Here is a tiny trained network, its code and every weight. The questions are about switching its units off for an input and a class, where a switched-off unit gives its printed mean instead of its output.

import numpy as np


def w(rows, s, z=0):
    codes = np.array(rows[::2]) - 128.0
    scale = np.full(codes.shape[1], s)
    scale[-1] = z or s
    return codes * scale


def norm(h):
    return h / np.sqrt((h * h).mean(-1, keepdims=True) + 1e-5)


def f(y):
    return np.maximum(y, 0)


def log_softmax(a):
    a = a - a.max(-1, keepdims=True)
    return a - np.log(np.exp(a).sum(-1, keepdims=True))


def net(x, mask):
    res = np.array(x, float).reshape(1, 5) / 4 @ E
    u = 0
    for l in range(3):
        y = f(norm(res) @ A[l][:, :-1].T + A[l][:, -1])
        res = res + np.where(mask[u : u + 12], y, B[l][:, -1]) @ B[l][:, :-1]
        u += 12
    return log_softmax(norm(res)[-1] @ U[:, :-1].T + U[:, -1])


A, B = {}, {}
E = w([
[111,119,108,128,57,152,137,186,121,117],'x0',
[145,143,115,70,92,77,202,150,179,246],'x1',
[2,116,164,127,99,55,114,76,93,101],'x2',
[165,129,88,44,100,144,133,60,78,107],'x3',
[198,121,84,158,167,62,117,151,11,148],'x4',
],0.0076)
A[0] = w([
[146,86,246,199,178,131,170,190,188,133,33],'0.n0',
[214,131,41,201,140,151,149,143,144,146,2],'0.n1',
[134,123,178,110,162,183,115,99,182,156,23],'0.n2',
[103,174,112,118,254,88,144,78,174,121,25],'0.n3',
[160,151,144,100,249,166,115,112,147,146,112],'0.n4',
[66,104,57,119,171,241,68,131,171,82,143],'0.n5',
[175,113,177,139,123,210,176,186,143,93,66],'0.n6',
[167,202,98,100,142,174,95,144,230,90,112],'0.n7',
[175,238,169,123,179,127,7,80,158,168,105],'0.n8',
[123,122,143,150,10,206,191,245,72,55,47],'0.n9',
[181,124,130,166,151,78,108,191,66,95,129],'0.n10',
[142,96,56,60,122,154,46,110,131,147,25],'0.n11',
],0.0064,0.0042)
B[0] = w([
[81,181,91,154,99,52,227,198,124,50,206],'0.n0',
[90,103,149,207,44,132,153,73,88,153,188],'0.n1',
[88,117,45,70,142,167,159,101,137,130,162],'0.n2',
[26,182,42,131,128,183,76,81,139,133,165],'0.n3',
[77,116,109,151,67,160,83,90,100,145,201],'0.n4',
[150,58,135,103,172,150,162,201,120,93,254],'0.n5',
[112,109,173,200,79,83,79,93,113,121,189],'0.n6',
[121,64,153,166,73,130,171,83,101,150,217],'0.n7',
[78,211,47,161,55,160,75,140,143,133,192],'0.n8',
[116,230,65,129,137,120,1,56,188,146,218],'0.n9',
[119,63,101,119,132,149,142,179,167,112,240],'0.n10',
[151,181,188,139,53,109,176,126,106,55,152],'0.n11',
],0.0083,0.0045)
A[1] = w([
[154,51,148,173,184,186,116,153,103,93,64],'1.n0',
[173,138,163,84,64,78,59,208,164,133,150],'1.n1',
[46,92,122,128,87,231,197,133,195,100,114],'1.n2',
[170,141,147,94,123,90,237,120,216,232,87],'1.n3',
[116,173,112,123,161,126,133,131,138,243,103],'1.n4',
[175,178,148,62,137,127,145,92,115,57,98],'1.n5',
[83,116,237,103,137,61,103,144,88,120,144],'1.n6',
[108,47,75,124,140,199,85,126,156,93,118],'1.n7',
[207,155,118,2,107,218,132,19,48,106,145],'1.n8',
[201,101,51,175,184,89,57,205,45,191,75],'1.n9',
[130,169,214,144,189,146,148,159,96,173,1],'1.n10',
[113,216,78,177,177,79,116,206,98,136,80],'1.n11',
],0.0081,0.0059)
B[1] = w([
[162,138,181,61,165,121,128,212,42,97,169],'1.n0',
[67,174,2,146,208,212,138,67,134,109,164],'1.n1',
[229,109,139,123,175,80,127,90,127,136,254],'1.n2',
[142,128,163,67,199,170,99,231,72,81,197],'1.n3',
[108,160,106,78,160,171,21,172,22,114,163],'1.n4',
[88,147,123,162,124,89,188,180,143,122,149],'1.n5',
[186,139,184,138,44,106,161,122,100,151,172],'1.n6',
[68,139,154,58,152,121,107,134,107,210,218],'1.n7',
[98,141,81,209,121,67,183,222,197,104,232],'1.n8',
[167,52,153,11,136,85,133,5,186,106,204],'1.n9',
[116,91,155,62,112,98,230,227,158,153,128],'1.n10',
[151,146,81,128,116,63,204,127,168,83,181],'1.n11',
],0.0075,0.0081)
A[2] = w([
[163,140,130,97,105,127,147,161,137,244,138],'2.n0',
[96,223,96,155,134,202,88,76,135,138,124],'2.n1',
[77,166,179,103,106,129,170,121,73,177,107],'2.n2',
[83,171,217,139,84,89,145,72,107,175,37],'2.n3',
[97,103,115,101,138,146,87,182,88,160,105],'2.n4',
[122,87,128,122,45,58,69,82,98,122,177],'2.n5',
[119,169,128,133,206,192,81,145,63,61,115],'2.n6',
[115,238,190,170,161,137,117,176,158,132,78],'2.n7',
[105,172,24,117,173,121,57,85,120,179,172],'2.n8',
[254,115,100,188,130,199,121,156,115,186,96],'2.n9',
[119,108,202,119,186,176,118,110,238,142,104],'2.n10',
[160,75,170,94,196,119,124,101,234,148,3],'2.n11',
],0.009,0.0036)
B[2] = w([
[65,92,208,113,154,139,92,120,80,4,184],'2.n0',
[117,161,89,129,139,175,95,63,217,162,183],'2.n1',
[84,111,170,157,96,168,2,137,112,109,168],'2.n2',
[134,124,147,192,53,155,62,82,94,114,170],'2.n3',
[105,163,196,130,148,166,108,189,111,128,189],'2.n4',
[159,118,152,140,127,199,138,119,173,234,255],'2.n5',
[76,192,128,28,183,174,113,190,98,132,219],'2.n6',
[148,132,53,107,111,117,155,161,152,98,174],'2.n7',
[74,200,90,119,170,204,99,108,253,164,248],'2.n8',
[19,112,159,232,50,125,28,55,63,162,184],'2.n9',
[201,93,34,64,114,102,174,90,107,180,185],'2.n10',
[195,67,147,77,123,70,153,61,102,198,191],'2.n11',
],0.0081,0.0055)
U = w([
[78,150,171,23,209,196,56,224,54,90,150],'0',
[83,203,51,125,116,178,50,67,203,163,179],'1',
[232,41,128,56,120,69,162,50,122,176,148],'2',
[102,111,177,214,19,158,43,79,75,167,170],'3',
[133,163,100,181,96,56,185,211,160,55,217],'4',
[143,180,142,157,154,180,120,123,145,196,110],'5',
[190,237,197,180,178,175,203,116,68,189,2],'6',
[236,244,195,191,188,171,179,121,75,176,2],'7',
],0.011,0.0066)

Each question gives the input, the list of numbers given to net, and the class t.
The units are the neurons (one row each of A and B). Each row of codes is followed by its name. A weight is (code - 128) times the scale printed after its matrix; where a second scale follows, it is the last column's (A, B and U).
mask holds one flag per neuron, layer by layer. A switched-off neuron (its flag False) gives its mean, the last column of its row in B, instead of its output. The means were averaged over made-up inputs and are rounded, as every weight is.
A unit's drop is (log p(t) with every unit on - log p(t) with that unit switched off) / (log p(t) with every unit on - log p(t) with every unit switched off).
The circuit of an input: a set's keep is (log p(t) with only the set's units on - log p(t) with every unit switched off) / (log p(t) with every unit on - log p(t) with every unit switched off). Starting from the 12 units with the biggest drops (on a tie, the unit counted first), units are removed one at a time, each time the one whose removal leaves the highest keep (on an exact tie, the one counted first), for as long as the keep stays at least 0.8.
units of the circuit, in order: the units of the circuit, biggest drop first
top k neurons: the k neurons with the biggest drops, biggest first
k most important neurons of layer l: the k neurons of layer l with the biggest drops, biggest first
input [-4,7,-1,-8,-6], class 4: units of the circuit, in order => [0.n0]
input [-6,-2,8,0,-4], class 3: 2 most important neurons of layer 1 => [1.n6; 1.n1]
input [7,7,6,-3,1], class 0: top 2 neurons => [1.n3; 0.n8]
input [1,-5,7,5,-7], class 2: top 2 neurons => [1.n2; 0.n5]
input [-7,7,-3,2,6], class 0: top 3 neurons => [1.n4; 1.n3; 0.n9]
input [8,5,8,-4,6], class 1: top 3 neurons => [1.n1; 0.n7; 0.n1]
input [-3,-2,5,0,4], class 3: top 4 neurons => [1.n6; 1.n2; 0.n9; 0.n5]
input [2,4,2,-8,-7], class 4: 2 most important neurons of layer 2 => [2.n7; 2.n5]
input [7,7,-1,-3,2], class 0: top 2 neurons => [1.n3; 1.n4]
input [-7,-7,-6,-7,8], class 2: top 4 neurons => [1.n9; 1.n11; 1.n3; 1.n4]
input [8,-6,4,7,5], class 1: units of the circuit, in order => [0.n9; 2.n8]
input [-3,4,-2,-7,-7], class 2: top 3 neurons => [1.n2; 1.n8; 2.n11]
input [-2,-1,4,3,-1], class 3: top 3 neurons => [1.n6; 2.n3; 1.n3]
input [-4,1,1,-6,0], class 4: units of the circuit, in order => [0.n0]
input [1,-7,1,3,-7], class 0: top 4 neurons => [0.n5; 1.n0; 1.n9; 2.n6]
input [3,-1,-4,2,0], class 3: top 2 neurons => [0.n1; 0.n7]
input [-4,-4,-1,8,7], class 4: top 2 neurons => [1.n8; 0.n11]
input [0,4,-1,-5,-5], class 2: units of the circuit, in order => [1.n2; 2.n11]
input [-3,8,0,-4,7], class 0: top 2 neurons => [1.n4; 1.n3]
input [-6,-4,0,7,6], class 4: units of the circuit, in order => [1.n8]
input [-3,8,-8,8,-5], class 0: top 3 neurons => [1.n3; 2.n0; 1.n4]
input [-6,7,-4,-3,-6], class 0: top 2 neurons => [1.n3; 1.n4]
input [6,7,7,4,4], class 0: 4 most important neurons of layer 0 => [0.n6; 0.n1; 0.n7; 0.n4]
input [6,-6,-8,0,-8], class 2: 2 most important neurons of layer 0 => [0.n7; 0.n5]
input [-6,-1,-7,8,0], class 4: 2 most important neurons of layer 0 => [0.n11; 0.n9]
input [6,-2,3,1,6], class 1: 2 most important neurons of layer 0 => [0.n9; 0.n5]
input [-3,5,-1,3,-3], class 0: units of the circuit, in order => [1.n3]
input [-4,3,6,5,-6], class 2: 2 most important neurons of layer 0 => [0.n9; 0.n6]
input [4,1,3,6,-6], class 2: 2 most important neurons of layer 1 => [1.n2; 1.n11]
